Below are the code and all the weights of a small trained network. Each question names an input and a class and asks about switching units off, where a switched-off unit gives its printed mean instead of its output.

import numpy as np


def w(rows, s, z=0):
    codes = np.array(rows[::2]) - 128.0
    scale = np.full(codes.shape[1], s)
    scale[-1] = z or s
    return codes * scale


def f(y):
    return y / 2 * (1 + np.tanh(0.7978845608 * (y + 0.044715 * y**3)))


def log_softmax(a):
    a = a - a.max(-1, keepdims=True)
    return a - np.log(np.exp(a).sum(-1, keepdims=True))


def net(x, mask):
    res = np.array(x, float).reshape(1, 6) / 4 @ E
    y = f(res @ A[0][:, :-1].T + A[0][:, -1])
    res = res + np.where(mask, y, B[0][:, -1]) @ B[0][:, :-1]
    return log_softmax(res[-1] @ U[:, :-1].T + U[:, -1])


A, B = {}, {}
E = w([
[109,216,156,86],'x0',
[93,80,213,138],'x1',
[128,127,129,128],'x2',
[126,127,129,127],'x3',
[138,187,190,253],'x4',
[120,131,126,130],'x5',
],0.012)
A[0] = w([
[95,148,96,63,211],'N1',
[108,126,153,144,124],'N2',
[149,199,75,150,135],'N3',
[119,191,210,119,32],'N4',
[124,134,100,43,3],'N5',
[113,134,128,125,105],'N6',
[154,104,182,214,249],'N7',
[79,199,196,40,179],'N8',
[108,138,125,112,112],'N9',
[81,224,120,122,94],'N10',
[81,2,145,99,137],'N11',
[115,138,183,220,61],'N12',
[151,151,51,123,147],'N13',
[122,136,73,156,94],'N14',
[119,148,203,75,63],'N15',
[119,128,241,105,231],'N16',
[180,56,70,201,155],'N17',
[137,179,114,140,118],'N18',
[125,120,139,177,42],'N19',
],0.017,0.0073)
B[0] = w([
[132,51,101,129,228],'N1',
[117,122,110,112,147],'N2',
[162,155,159,128,207],'N3',
[172,196,173,124,186],'N4',
[36,173,137,142,189],'N5',
[141,145,102,124,124],'N6',
[109,185,146,128,251],'N7',
[55,152,117,136,234],'N8',
[123,119,122,116,134],'N9',
[189,122,149,134,197],'N10',
[254,150,157,137,236],'N11',
[77,86,90,117,221],'N12',
[43,128,119,140,203],'N13',
[113,127,112,119,152],'N14',
[81,106,88,143,161],'N15',
[134,58,89,120,224],'N16',
[37,91,95,110,218],'N17',
[150,140,156,115,168],'N18',
[121,85,96,117,150],'N19',
],0.021,0.014)
U = w([
[74,62,105,72,254],'0',
[13,239,173,88,96],'1',
[223,228,254,92,80],'2',
],0.0087,0.00047)

Each question gives the input, the list of numbers given to net, and the class t.
The units are the neurons (one row each of A and B). Each row of codes is followed by its name. A weight is (code - 128) times the scale printed after its matrix; where a second scale follows, it is the last column's (A, B and U).
mask holds one flag per neuron, in row order. A switched-off neuron (its flag False) gives its mean, the last column of its row in B, instead of its output. The means were averaged over made-up inputs and are rounded, as every weight is.
A unit's drop is (log p(t) with every unit on - log p(t) with that unit switched off) / (log p(t) with every unit on - log p(t) with every unit switched off).
The circuit of an input: a set's keep is (log p(t) with only the set's units on - log p(t) with every unit switched off) / (log p(t) with every unit on - log p(t) with every unit switched off). Starting from the 12 units with the biggest drops (on a tie, the unit counted first), units are removed one at a time, each time the one whose removal leaves the highest keep (on an exact tie, the one counted first), for as long as the keep stays at least 0.8.
units of the circuit, in order: the units of the circuit, biggest drop first
most important unit: the unit with the biggest drop
k most important neurons: the k neurons with the biggest drops, biggest first
drop of u: that unit's drop, to one decimal
input [0,1,5,4,-2,1], class 2: units of the circuit, in order -> (N17; N12)
input [1,-7,0,-4,-8,5], class 1: 3 most important neurons -> (N5; N16; N13)
input [-7,-6,-8,-1,1,3], class 1: 2 most important neurons -> (N1; N16)
input [-8,-8,0,4,4,-6], class 1: 2 most important neurons -> (N1; N16)
input [4,6,-8,2,-1,-8], class 0: units of the circuit, in order -> (N16)
input [1,-8,1,1,5,-7], class 2: 3 most important neurons -> (N3; N8; N10)
input [1,-8,-5,3,-6,6], class 1: 2 most important neurons -> (N5; N16)
input [8,7,7,0,-7,8], class 0: 3 most important neurons -> (N1; N16; N7)
input [-2,8,-3,8,7,0], class 0: 3 most important neurons -> (N16; N12; N19)
input [7,2,-1,1,-5,8], class 0: 2 most important neurons -> (N1; N7)
input [1,-2,7,-8,-8,1], class 1: 4 most important neurons -> (N5; N16; N12; N13)
input [-5,2,-5,-5,8,7], class 0: 2 most important neurons -> (N12; N19)
input [7,2,4,-8,-1,-4], class 0: 2 most important neurons -> (N16; N7)
input [-7,4,-1,2,-7,-4], class 2: units of the circuit, in order -> (N11)
input [-8,-4,-5,-3,4,1], class 1: 3 most important neurons -> (N7; N1; N16)
input [0,8,-5,-1,4,1], class 0: 2 most important neurons -> (N16; N12)
input [-6,-7,-6,6,2,7], class 1: 2 most important neurons -> (N1; N16)
input [-5,7,-3,-5,-2,7], class 2: drop of N11 -> 0.8
input [-2,8,3,2,-1,-1], class 2: drop of N11 -> 1.1
input [-6,7,6,3,-7,5], class 2: drop of N11 -> 1.2
input [7,4,-5,-7,-4,3], class 0: drop of N16 -> 1.4
input [2,-1,-7,-2,2,-7], class 2: most important unit -> N17
